Below are the code and all the weights of a small trained network. Each question names an input and a target symbol and asks about switching units off, where a switched-off unit gives its printed mean instead of its output.

import numpy as np


def w(rows, s, z=0):
    codes = np.array(rows[::2]) - 128.0
    scale = np.full(codes.shape[1], s)
    scale[-1] = z or s
    return codes * scale


def norm(h):
    return h / np.sqrt((h * h).mean(-1, keepdims=True) + 1e-5)


def f(y):
    return np.maximum(y, 0)


def softmax(a):
    e = np.exp(a - a.max(-1, keepdims=True))
    return e / e.sum(-1, keepdims=True)


def log_softmax(a):
    a = a - a.max(-1, keepdims=True)
    return a - np.log(np.exp(a).sum(-1, keepdims=True))


def net(x, mask):
    ids = ['αβηλξστφω'.index(c) for c in x.split()]
    T = len(ids)
    res = E[ids] + P[:T]
    u = 0
    for l in range(2):
        q, k, v = (norm(res) @ M[l].T for M in (Q, K, V))
        z = softmax(np.where(np.tri(T) > 0, q @ k.T / 2**0.5, -1e9)) @ v
        res = res + np.where(mask[u], z, O[l][:, -1]) @ O[l][:, :-1]
        u += 1
        y = f(norm(res) @ A[l][:, :-1].T + A[l][:, -1])
        res = res + np.where(mask[u : u + 4], y, B[l][:, -1]) @ B[l][:, :-1]
        u += 4
    return log_softmax(norm(res)[-1] @ U[:, :-1].T + U[:, -1])


Q, K, V, O, A, B = {}, {}, {}, {}, {}, {}
E = w([
[178,137,190,81,126,204],'α',
[167,95,176,20,167,127],'β',
[253,101,186,73,80,168],'η',
[109,147,122,139,153,33],'λ',
[109,114,196,110,97,176],'ξ',
[148,150,118,138,159,124],'σ',
[123,123,157,173,83,149],'τ',
[224,87,240,19,52,204],'φ',
[67,174,159,143,160,152],'ω',
],0.0043)
P = w([
[151,64,144,178,199,181],'0',
[195,217,161,200,182,62],'1',
[80,117,69,158,111,174],'2',
[200,236,158,172,194,97],'3',
[84,126,57,122,83,162],'4',
[204,253,150,152,200,117],'5',
[75,134,44,109,68,147],'6',
[195,250,146,168,203,97],'7',
],0.0043)
Q[0] = w([
[63,100,93,125,67,84],'0.h1',
[80,50,127,110,1,214],'0.h1',
],0.009)
K[0] = w([
[116,182,130,81,126,41],'0.h1',
[89,203,52,45,2,158],'0.h1',
],0.0079)
V[0] = w([
[126,252,123,56,145,136],'0.h1',
[1,110,219,88,149,118],'0.h1',
],0.004)
O[0] = w([
[146,55,177,212,252,49,3],'0.h1',
[103,145,254,28,170,54,149],'0.h1',
],0.004,0.002)
A[0] = w([
[78,253,133,122,227,144,232],'0.n1',
[219,214,89,74,150,195,19],'0.n2',
[146,242,57,48,99,55,6],'0.n3',
[208,100,186,44,107,167,116],'0.n4',
],0.0038,0.0015)
B[0] = w([
[193,99,121,125,87,96,254],'0.n1',
[78,85,129,175,120,64,199],'0.n2',
[97,125,195,162,59,254,195],'0.n3',
[92,166,87,188,110,109,181],'0.n4',
],0.0062,0.0051)
Q[1] = w([
[138,112,100,181,141,103],'1.h1',
[9,27,96,102,133,148],'1.h1',
],0.015)
K[1] = w([
[85,84,55,254,145,136],'1.h1',
[41,170,90,78,38,110],'1.h1',
],0.0088)
V[1] = w([
[244,205,139,114,19,37],'1.h1',
[3,213,175,237,60,119],'1.h1',
],0.0028)
O[1] = w([
[150,148,219,252,133,103,251],'1.h1',
[165,16,169,77,195,127,186],'1.h1',
],0.0043,0.0018)
A[1] = w([
[223,163,22,63,109,130,102],'1.n1',
[93,71,80,146,125,223,142],'1.n2',
[253,121,167,159,68,74,253],'1.n3',
[50,167,97,27,75,194,138],'1.n4',
],0.0044,0.0019)
B[1] = w([
[252,94,200,158,156,182,145],'1.n1',
[123,224,145,84,100,51,169],'1.n2',
[48,80,68,53,184,135,253],'1.n3',
[134,86,150,234,167,62,149],'1.n4',
],0.0047,0.0067)
U = w([
[107,200,131,54,129,86,94],'α',
[160,128,150,196,213,91,95],'β',
[147,118,52,118,61,183,153],'η',
[81,105,36,186,151,95,102],'λ',
[130,92,247,113,133,112,60],'ξ',
[228,147,116,121,112,113,154],'σ',
[108,173,145,202,60,122,164],'τ',
[94,92,158,82,43,201,88],'φ',
[120,87,120,75,196,175,253],'ω',
],0.014,0.004)

Each question gives the input, a string of symbols that net reads in full, and the target symbol t.
The units are the heads (2 rows each of Q, K, V and O) and the neurons (one row each of A and B). Each row of codes is followed by its name. A weight is (code - 128) times the scale printed after its matrix; where a second scale follows, it is the last column's (O, A, B and U).
mask holds one flag per unit, layer by layer, with each layer's heads first. A switched-off unit (its flag False) gives its mean, the last column of its rows in O or B, instead of its output. The means were averaged over made-up inputs and are rounded, as every weight is.
A unit's drop is (log p(t) with every unit on - log p(t) with that unit switched off) / (log p(t) with every unit on - log p(t) with every unit switched off).
The circuit of an input: a set's keep is (log p(t) with only the set's units on - log p(t) with every unit switched off) / (log p(t) with every unit on - log p(t) with every unit switched off). Starting from all 10 units, units are removed one at a time, each time the one whose removal leaves the highest keep (on an exact tie, the one counted first), for as long as the keep stays at least 0.8.
units of the circuit, in order: the units of the circuit, biggest drop first
most important unit: the unit with the biggest drop
top k neurons: the k neurons with the biggest drops, biggest first
k most important neurons of layer l: the k neurons of layer l with the biggest drops, biggest first
input λ ω τ λ, target τ: units of the circuit, in order => [0.n3 0.h1]
input λ λ α λ α ξ, target τ: most important unit => 1.h1
input λ α λ, target α: 2 most important neurons of layer 1 => [1.n2 1.n3]
input β ξ λ φ, target σ: 2 most important neurons of layer 0 => [0.n3 0.n1]
input σ τ σ λ, target η: units of the circuit, in order => [0.n3 0.n1 0.h1 1.h1]
input α ξ λ β, target ω: 2 most important neurons of layer 0 => [0.n1 0.n3]
input σ λ τ α α λ λ ω, target η: 2 most important neurons of layer 0 => [0.n1 0.n3]
input λ λ λ λ λ ξ, target τ: units of the circuit, in order => [1.h1 0.n2 0.n4]
input ω ω η σ ξ ω λ λ, target α: units of the circuit, in order => [0.n3 1.h1]
input η λ λ λ τ, target τ: top 2 neurons => [0.n1 1.n3]
input ξ α α λ λ φ, target ξ: units of the circuit, in order => [1.h1 0.n2 1.n3]
input τ λ α λ α λ α, target λ: top 3 neurons => [0.n3 0.n4 1.n4]
input ξ ξ ξ α λ λ, target ξ: units of the circuit, in order => [0.h1 1.h1 0.n3 0.n4]
input φ λ λ η φ α σ β, target β: units of the circuit, in order => [1.h1 0.h1]
input φ λ α φ α ξ, target β: most important unit => 1.h1
input ξ λ α α λ ω, target ξ: units of the circuit, in order => [0.h1 1.h1 0.n4 0.n3]
input ξ α ω λ ω ω σ α, target ξ: units of the circuit, in order => [0.h1 1.h1 0.n2]
input α ω λ ω φ α, target ω: top 3 neurons => [1.n3 0.n1 0.n2]
input λ β λ λ λ φ, target τ: 2 most important neurons of layer 0 => [0.n4 0.n2]
input ξ λ α λ τ λ λ σ, target ξ: units of the circuit, in order => [0.h1 1.h1 0.n4 0.n3]
input ξ ξ λ τ λ α β, target β: most important unit => 1.n4
input β λ α, target α: units of the circuit, in order => [1.n2 0.n3 0.n1]
input β λ λ λ, target σ: units of the circuit, in order => [1.h1 0.n1 1.n1]
